[-17  36  55  24 -10   0  -5 -16   5  10  16 -48 -37  -9  81  25  22  -9
 -31 -30  12  15 -14 -17   7 -37 -21  34  -4  -9   6  -5 -14  -7 -19  13
  -6  -6] -> Q_780
[ 21 -15   3   3   3  -2 -11  -7   0 -11 -20 -28   5 -30 -41 -39 -23  36
   4  36  71 -31 -23 -12 -32   2  44 -31  -2 -27  -4  24   2  17  -8   9
 -14 -40] -> Q_350
[-14  -6  -9 -17  -9 -10  81  36  13 -19 -37  10  -4  -6  25  -9 -37 -16
  -7 -30   7  -6 -14  34  16   6   5  22 -31  55  -5  24  12   0  15 -48
 -17 -21] -> Q_502
[-14 -14 -14  -7  33  -6 -18 -55 -38  11 -21  17  40  19  -4  20 -32 -21
   5   7  -9  42  39  30  29  -4  19 -39 -36 -51   7  17  -8 -31   4   6
  15  16] -> Q_115
[-15  35 -13  35  34 -17  25  45  10  24 -43  -7  12  11  -7 -13  -6  39
 -22  38  -1 -17  15   3   2  -4  31 -30 -13  39   7   9   4 -28   7 -31
 -16 -18] -> Q_644
order: [-14 -10 -17  12  -5  -9  55  22  -9 -30  -6  13  81  -6  10 -37  24  -6
 -21 -17   5 -37  15 -48  16 -31  -9  -7  -4   6   0 -19   7  36  25 -16
  34 -14]
Q_502
row of Q_115
[-14 -14 -14  -7  33  -6 -18 -55 -38  11 -21  17  40  19  -4  20 -32 -21
   5   7  -9  42  39  30  29  -4  19 -39 -36 -51   7  17  -8 -31   4   6
  15  16]
diff Q_350: [ 21 -15   3   3   3  -2 -11  -7   0 -11 -20 -28   5 -30 -40 -39 -23  36
   4  36  71 -31 -23 -12 -32   2  44 -31  -2 -27  -4  24   2  17  -8   9
 -14 -40]
15, [-41]
len: [-17  36  55  24 -10   0  -5 -16   5  10  16 -48 -37  -9  81  25  22  -9
 -31 -30]
20
order: [-48 -37 -37 -31 -30 -21 -19 -17 -17 -16 -14 -14 -10  -9  -9  -9  -7  -6
  -6  -5  -5  -4   0   5   6   7  10  12  13  15  16  22  24  25  34  36
  55  81]
Q_780
len: [ 21 -15   3   3   3  -2 -11  -7   0 -11]
10
order: [-39 -23  36   4  36  71 -31 -23 -12 -32   2  44 -31  -2 -27  -4  24   2
  17  -8   9 -14 -40  21 -15   3   3   3  -2 -11  -7   0 -11 -20 -28   5
 -30 -41]
Q_350

[-1 56 68 45] -> Q_497
[ -7 -72 -78 -55] -> Q_135
[-14 -28  20 -63] -> Q_350
[-37   1  17  22] -> Q_119
[-59 -11  29  15] -> Q_115
[-48 -46  24 -27] -> Q_644
[ -6   1 -18  21] -> Q_780
[-63 -17  28  13] -> Q_929
[-57 -13  22  11] -> Q_251
[-12 -31   6 -66] -> Q_161
len: [-1 56]
2
diff Q_350: [-14 -29  20 -63]
2, [-28]

[ 17  34 -45   5 -13  -4   7 -16  -8  28  -6  28 -45   2  37  58 -25   9
 -17 -22  -2  -7 -41 -34 -10 -20  -7  -4  18  -1  31  13 -15 -15  17  34
 -46 -44  20  42 -15  12  -5  14]  Q_644
[ 29   4  25 -39   2 -35   9 -11  31 -20 -14 -21  -4 -18   8 -24  29  -6
  50  -1  38  -7  54  15  40  31  20  23  15 -51 -19 -38   9  -4  65 -15
  35  34   8 -25  -8  -1 -27   6]  Q_497
[ -7  27  17  -2 -13  12 -24  21 -11 -14   1 -30  11  -4 -42 -17  48 -16
 -19  22 -47  -4 -15  27  -3  54  39 -21   5  37   2  22  18 -24 -11  57
  -3  -4 -30 -66   7   6  11  10]  Q_502
[ 17  34 -45   5 -13  -4   7 -16  -8  28  -6  28 -45   2  37  58 -25   9
 -17 -22  -2  -7 -41 -34  13 -20  -7  -4  18  -1  31  13 -15 -15  17  34
 -46 -44  20  42 -15  12  -5  14]  Q_161
[ 30   4  22 -42   1 -33  18 -15  27  -8 -10  -4  -2 -21  12 -28 -14  -2
  40 -10  37  -4  50   6  38  23  10  31   4 -49 -16 -42   8   4  65 -25
  29  39  19 -13   6  -4 -26   2]  Q_115
[ 39  57 -13 -26 -22 -24   8  -4  -9  28   2 -28 -33 -26 -19  24  25 -22
  -8 -13 -11  -9 -23 -23  14  52  42  20   3  19  22 -11   4 -18  62  57
 -36  -4   7 -10 -24  10 -14  15]  Q_312
[  0 -28  42 -22  12 -10  -4   4  27 -38  -9  -1  -4 -21   8  54  29  -6
 -18  50  38  -7 -24  36  30  21   9   5  -1 -34 -33 -24   3   4  19 -37
  56  45 -19 -28   9  -9 -11  -5]  Q_119
row of Q_115
[ 30   4  22 -42   1 -33  18 -15  27  -8 -10  -4  -2 -21  12 -28 -14  -2
  40 -10  37  -4  50   6  38  23  10  31   4 -49 -16 -42   8   4  65 -25
  29  39  19 -13   6  -4 -26   2]
q: [-21  -4 -18   8 -24  29  -6  50  -1  38  -7  54]
Q_497
row of Q_119
[  0 -28  42 -22  12 -10  -4   4  27 -38  -9  -1  -4 -21   8  54  29  -6
 -18  50  38  -7 -24  36  30  21   9   5  -1 -34 -33 -24   3   4  19 -37
  56  45 -19 -28   9  -9 -11  -5]
len: [ 29   4  25 -39   2 -35   9 -11  31 -20 -14 -21  -4 -18   8 -24  29  -6
  50  -1  38  -7  54  15  40  31  20  23  15 -51 -19 -38   9  -4  65]
35

[  5 -13 -19   4  10  -2  10   4  -2   5  -3  -4  -2   0   6  18  -8   8
 -19   1 -14  34  -6   6  -3  -6 -16  -6  -1  26  -4  19  28   0  -8  -5
  27  -8   5  -5   4  -5  36 -16   1  16  11  55]  Q_780
[ 17 -10   8  35  20  -1  31   0  -8  -3 -16 -35  10   4  -6 -21 -17 -11
  24   6  31  38  31 -21  17  35 -36  24  13  47  28  17  47  15   1 -27
  26  -3   2 -16 -10   5  15  31  28 -21  14  28]  Q_350
[ -2   2 -38 -21  -7 -37  -3 -33  27   8   1  14 -21   2 -36   2  -7  21
  -1  10  -8 -33  -8  26 -12 -10  11 -33  -7 -28   1 -13 -39 -41   5  15
 -12  15 -12  13 -17  35   2 -29  -4  29 -10 -22]  Q_119
[  2  22  14 -15  29   1  17  -9  -8  23  19  26  -5   9  19  19   7   5
  -9  30  -1  70   8  12  -8  -6  31  -1  -7  39   0  17  46 -15  21  30
  30  20  16   3  15  25  23 -12 -10  27  34  51]  Q_115
[ -2   2 -38 -21  -7 -37  -3 -33  27  28   1  14 -21   2 -36   2  -7  21
  -1  10  -8 -33  -8  26 -12 -10  11 -33  -7 -28   1 -13 -39 -41   5  15
 -12  15 -12  13 -17  35   2 -29  -4  29 -10 -22]  Q_929
[ 20 -11  -6  30 -11   5  18  13 -18   3  -5 -18   4  -1  19 -23  -7  -1
   4  11  19   9  14 -28  23  11 -18  -1   9  17  10   9  18  16  -2 -32
  27  14   8   4   1   5  18   3  20  -3 -13  21]  Q_644
[ 11  32  -8   0   2   0   3 -28  28  42  42  18  -8  19  -2  26  26  39
 -15  55  -4  -7 -18  19  -4  -3  21  14 -18 -33  -8 -24 -28  -2  44  46
 -16  24  24  19 -16  48 -14   6  -6  44   2 -25]  Q_497
[  2  22  14 -15  29   1  17  -9  -8  23  19  26  -5   9  19  19   7   5
  -9  30  -1  70   8  12  -8  -6  31  -1  -7  39   0  17  46 -15  21  30
  30  20  16   3  15  14 -33 -42 -31   9 -26 -21]  Q_251
[-19   6  10 -36  12  18  -2   1 -13   4   2  11   2 -11   0  34  -1  -9
  -5   0 -18  28  -5  15 -25 -14  26  13   0   8  -8   3  13   2  -8  11
   4  -4 -11  14   9 -18   7  -1 -20 -20  16  10]  Q_135
q: [28 42]
Q_497
q: [-13   4   2  11   2 -11   0  34  -1  -9]
Q_135
diff Q_644: [ 20 -11  -6  30 -11   5  18  13 -18   3  -5 -18   4  -1  19 -23  -7  -1
   4  11  19   9  13 -28  23  11 -18  -1   9  17  10   9  18  16  -2 -32
  27  14   8   4   1   5  18   3  20  -3 -13  21]
23, [14]
len: [  2  22  14 -15  29   1  17  -9  -8  23  19  26  -5   9  19  19   7   5
  -9  30  -1  70   8  12  -8  -6  31  -1  -7  39   0  17  46 -15  21  30
  30  20  16   3  15  25  23 -12 -10  27  34  51]
48
diff Q_350: [ 17 -10   8  35  20  -1  31   0  -8  -3 -16 -35  10   4  -6 -21 -16 -11
  24   6  31  38  31 -21  17  35 -36  24  13  47  28  17  47  15   1 -27
  26  -3   2 -16 -10   5  15  31  28 -21  14  28]
17, [-17]

